Below is a small trained network, with its code and all its weights. Each question gives an input and a class and asks what happens when units are switched off, that is, made to give their printed mean instead of their output.

import numpy as np


def w(rows, s, z=0):
    codes = np.array(rows[::2]) - 128.0
    scale = np.full(codes.shape[1], s)
    scale[-1] = z or s
    return codes * scale


def f(y):
    return y / 2 * (1 + np.tanh(0.7978845608 * (y + 0.044715 * y**3)))


def log_softmax(a):
    a = a - a.max(-1, keepdims=True)
    return a - np.log(np.exp(a).sum(-1, keepdims=True))


def net(x, mask):
    res = np.array(x, float).reshape(1, 6) / 4 @ E
    y = f(res @ A[0][:, :-1].T + A[0][:, -1])
    res = res + np.where(mask, y, B[0][:, -1]) @ B[0][:, :-1]
    return log_softmax(res[-1] @ U[:, :-1].T + U[:, -1])


A, B = {}, {}
E = w([
[96,121,118,125,98,132,126],'x0',
[171,147,123,115,176,112,127],'x1',
[152,128,142,134,140,130,136],'x2',
[155,5,116,123,128,32,100],'x3',
[179,82,127,27,153,250,81],'x4',
[53,103,190,19,238,93,231],'x5',
],0.011)
A[0] = w([
[169,91,162,84,112,208,125,2],'n1',
[90,179,154,162,146,45,97,37],'n2',
[136,184,135,170,88,45,189,81],'n3',
[76,187,137,149,135,182,131,125],'n4',
[153,133,99,49,108,143,93,122],'n5',
[80,139,153,90,187,151,234,148],'n6',
[113,187,110,198,108,56,199,54],'n7',
[136,130,123,146,86,134,99,82],'n8',
[201,153,110,164,62,131,60,132],'n9',
[137,18,92,135,118,72,124,81],'n10',
[98,252,148,174,133,208,204,106],'n11',
[124,104,178,84,149,81,219,150],'n12',
[132,46,156,167,124,78,125,138],'n13',
[153,158,62,135,141,119,102,206],'n14',
[184,178,123,213,123,141,88,163],'n15',
],0.012,0.003)
B[0] = w([
[152,79,154,79,105,200,172,207],'n1',
[176,73,172,160,90,208,107,188],'n2',
[194,117,210,87,84,232,190,211],'n3',
[204,198,53,95,175,68,170,188],'n4',
[147,119,188,78,84,207,230,189],'n5',
[3,131,131,142,74,93,76,248],'n6',
[137,99,162,85,98,245,169,221],'n7',
[82,90,147,131,185,112,121,171],'n8',
[16,158,174,183,105,103,47,250],'n9',
[243,251,66,127,255,74,41,210],'n10',
[230,180,22,122,206,56,82,238],'n11',
[59,87,120,219,66,92,133,224],'n12',
[201,186,65,140,169,122,104,196],'n13',
[85,119,175,148,166,114,138,171],'n14',
[81,153,186,196,91,68,79,225],'n15',
],0.0077,0.015)
U = w([
[4,125,137,161,136,59,108,140],'0',
[211,157,27,110,175,60,119,27],'1',
[152,101,172,77,133,236,152,254],'2',
],0.014,0.0009)

Each question gives the input, the list of numbers given to net, and the class t.
The units are the neurons (one row each of A and B). Each row of codes is followed by its name. A weight is (code - 128) times the scale printed after its matrix; where a second scale follows, it is the last column's (A, B and U).
mask holds one flag per neuron, in row order. A switched-off neuron (its flag False) gives its mean, the last column of its row in B, instead of its output. The means were averaged over made-up inputs and are rounded, as every weight is.
A unit's drop is (log p(t) with every unit on - log p(t) with that unit switched off) / (log p(t) with every unit on - log p(t) with every unit switched off).
The circuit of an input: a set's keep is (log p(t) with only the set's units on - log p(t) with every unit switched off) / (log p(t) with every unit on - log p(t) with every unit switched off). Starting from the 12 units with the biggest drops (on a tie, the unit counted first), units are removed one at a time, each time the one whose removal leaves the highest keep (on an exact tie, the one counted first), for as long as the keep stays at least 0.8.
circuit, biggest first: the units of the circuit, biggest drop first
unit that matters most: the unit with the biggest drop
k most important neurons: the k neurons with the biggest drops, biggest first
drop of u: that unit's drop, to one decimal
input [-2,-6,-4,1,5,6], class 0: unit that matters most -> n6
input [-6,-6,-8,-6,1,-4], class 1: 2 most important neurons -> (n11 n4)
input [6,7,-5,-5,-2,-4], class 1: 2 most important neurons -> (n11 n6)
input [0,3,8,-6,-8,5], class 2: 2 most important neurons -> (n7 n3)
input [-5,1,-6,7,4,-7], class 0: 3 most important neurons -> (n9 n11 n15)
input [1,-7,-6,-8,-1,5], class 1: 2 most important neurons -> (n11 n4)
input [-1,1,-3,3,3,-3], class 0: 4 most important neurons -> (n11 n3 n7 n4)
input [0,-7,7,7,-3,5], class 1: 2 most important neurons -> (n10 n13)
input [0,-1,-5,8,0,7], class 1: 4 most important neurons -> (n10 n13 n9 n15)
input [8,-3,8,0,-7,-5], class 2: 2 most important neurons -> (n3 n7)
input [-2,1,5,6,8,-8], class 0: 3 most important neurons -> (n9 n15 n3)
input [-6,-1,-7,3,2,-4], class 0: 2 most important neurons -> (n11 n9)
input [-3,-2,-8,8,-4,6], class 1: 2 most important neurons -> (n10 n13)
input [-7,7,-7,6,-8,3], class 2: circuit, biggest first -> (n3)
input [3,6,8,-7,2,3], class 1: drop of n14 -> 0.0
input [1,5,0,8,4,-8], class 0: drop of n14 -> 0.1
input [0,3,7,-7,7,2], class 1: drop of n7 -> 0.3
